Here is a tiny trained network, its code and every weight. The questions are about switching its units off for an input and a class, where a switched-off unit gives its printed mean instead of its output.

import numpy as np


def w(rows, s, z=0):
    codes = np.array(rows[::2]) - 128.0
    scale = np.full(codes.shape[1], s)
    scale[-1] = z or s
    return codes * scale


def norm(h):
    return h / np.sqrt((h * h).mean(-1, keepdims=True) + 1e-5)


def f(y):
    return np.maximum(y, 0)


def log_softmax(a):
    a = a - a.max(-1, keepdims=True)
    return a - np.log(np.exp(a).sum(-1, keepdims=True))


def net(x, mask):
    res = np.array(x, float).reshape(1, 5) / 4 @ E
    u = 0
    for l in range(2):
        y = f(norm(res) @ A[l][:, :-1].T + A[l][:, -1])
        res = res + np.where(mask[u : u + 7], y, B[l][:, -1]) @ B[l][:, :-1]
        u += 7
    return log_softmax(norm(res)[-1] @ U[:, :-1].T + U[:, -1])


A, B = {}, {}
E = w([
[165,136,139,153,172,144,104,22,156,93,92],'x0',
[75,208,153,91,175,156,107,99,41,68,163],'x1',
[186,133,66,255,189,131,131,141,86,143,155],'x2',
[126,132,130,131,125,129,128,127,131,130,131],'x3',
[134,128,132,125,136,126,122,134,127,128,127],'x4',
],0.0075)
A[0] = w([
[175,151,150,158,180,162,80,2,195,80,56,1],'L0N0',
[176,125,142,139,161,156,96,7,165,96,61,136],'L0N1',
[157,99,120,134,89,111,135,173,153,163,133,151],'L0N2',
[129,151,111,114,143,142,118,105,104,94,152,49],'L0N3',
[94,185,116,139,153,179,137,126,62,58,176,49],'L0N4',
[68,176,190,47,102,136,83,112,102,83,119,115],'L0N5',
[92,98,177,49,69,135,121,113,203,135,91,167],'L0N6',
],0.0074,0.0059)
B[0] = w([
[110,146,49,69,86,105,188,249,61,186,167,208],'L0N0',
[141,130,229,180,175,113,125,2,213,74,75,232],'L0N1',
[89,102,151,99,192,135,171,110,105,155,90,207],'L0N2',
[107,128,138,153,175,135,155,86,135,136,119,147],'L0N3',
[167,223,157,93,126,73,69,90,52,181,128,194],'L0N4',
[73,55,78,134,139,186,180,152,164,67,155,234],'L0N5',
[163,201,163,118,96,61,71,129,47,174,77,254],'L0N6',
],0.0071,0.0085)
A[1] = w([
[134,48,45,157,150,178,193,183,164,132,144,22],'L1N0',
[149,155,194,117,117,144,82,39,219,61,75,109],'L1N1',
[150,163,107,159,151,146,130,146,63,188,147,9],'L1N2',
[171,139,145,184,181,128,111,41,204,70,134,107],'L1N3',
[34,143,118,70,121,188,217,122,184,24,158,3],'L1N4',
[133,83,109,203,143,154,168,110,254,81,138,59],'L1N5',
[116,176,38,99,65,174,57,195,67,85,231,46],'L1N6',
],0.008,0.005)
B[1] = w([
[91,115,117,191,190,84,139,53,168,90,163,179],'L1N0',
[180,129,124,203,145,103,108,101,166,112,193,254],'L1N1',
[163,119,138,117,143,81,150,103,170,169,177,177],'L1N2',
[55,108,122,103,113,168,96,171,77,145,75,238],'L1N3',
[40,9,153,157,147,214,105,149,248,86,193,204],'L1N4',
[188,112,85,46,56,182,112,204,103,137,164,177],'L1N5',
[218,168,50,81,52,165,193,181,153,97,99,199],'L1N6',
],0.011,0.0061)
U = w([
[48,97,187,26,52,29,163,216,35,231,40,158],'0',
[109,43,79,219,245,43,203,86,173,192,205,147],'1',
[228,147,213,219,44,20,60,29,221,101,50,4],'2',
[201,22,29,186,55,247,59,240,87,171,91,76],'3',
[50,79,73,19,34,231,206,229,220,31,142,127],'4',
[232,236,36,54,117,113,204,181,34,169,222,194],'5',
[25,60,227,185,213,197,33,45,220,39,227,118],'6',
[73,236,135,217,246,185,52,29,12,101,64,51],'7',
],0.014,0.0019)

Each question gives the input, the list of numbers given to net, and the class t.
The units are the neurons (one row each of A and B). Each row of codes is followed by its name. A weight is (code - 128) times the scale printed after its matrix; where a second scale follows, it is the last column's (A, B and U).
mask holds one flag per neuron, layer by layer. A switched-off neuron (its flag False) gives its mean, the last column of its row in B, instead of its output. The means were averaged over made-up inputs and are rounded, as every weight is.
A unit's drop is (log p(t) with every unit on - log p(t) with that unit switched off) / (log p(t) with every unit on - log p(t) with every unit switched off).
The circuit of an input: a set's keep is (log p(t) with only the set's units on - log p(t) with every unit switched off) / (log p(t) with every unit on - log p(t) with every unit switched off). Starting from the 12 units with the biggest drops (on a tie, the unit counted first), units are removed one at a time, each time the one whose removal leaves the highest keep (on an exact tie, the one counted first), for as long as the keep stays at least 0.8.
circuit, biggest first: the units of the circuit, biggest drop first
top k neurons: the k neurons with the biggest drops, biggest first
top k neurons in layer l: the k neurons of layer l with the biggest drops, biggest first
input [3,-1,-4,-8,5], class 2: circuit, biggest first : L0N6, L0N1
input [-1,-7,2,6,6], class 1: top 2 neurons : L0N1, L1N0
input [1,-7,5,1,-5], class 3: top neuron in layer 0 : L0N0
input [-2,-6,0,3,7], class 0: top 3 neurons : L0N5, L0N1, L1N1
input [2,-2,2,-3,2], class 3: top 4 neurons : L0N1, L0N6, L0N5, L1N5
input [0,7,-2,-6,-4], class 4: top 3 neurons : L0N5, L0N1, L1N6
input [2,-3,3,5,0], class 3: top 2 neurons : L0N6, L1N5
input [7,-1,1,-4,1], class 3: top 2 neurons in layer 0 : L0N6, L0N4
input [-7,2,1,-6,2], class 5: top 2 neurons : L0N1, L0N5
input [-1,1,5,3,-1], class 5: top 2 neurons in layer 0 : L0N1, L0N2
input [7,-4,4,-3,-1], class 3: top 3 neurons : L0N1, L1N5, L0N6
input [-8,0,4,-8,-5], class 1: top 2 neurons in layer 0 : L0N6, L0N4
input [5,-2,4,1,1], class 3: top 3 neurons : L0N1, L0N6, L1N5
input [3,-1,-3,2,-3], class 2: circuit, biggest first : L0N6
input [4,5,0,2,7], class 6: top 3 neurons : L0N1, L0N6, L0N5
input [1,3,-8,5,6], class 6: top 2 neurons : L0N5, L0N0
input [5,-1,3,5,-6], class 3: top 2 neurons in layer 1 : L1N5, L1N3
input [-8,-6,1,-1,-7], class 1: top 2 neurons in layer 1 : L1N0, L1N3
input [1,-3,-6,6,2], class 2: top 2 neurons in layer 0 : L0N6, L0N0
input [-1,7,5,-4,0], class 5: circuit, biggest first : L0N1
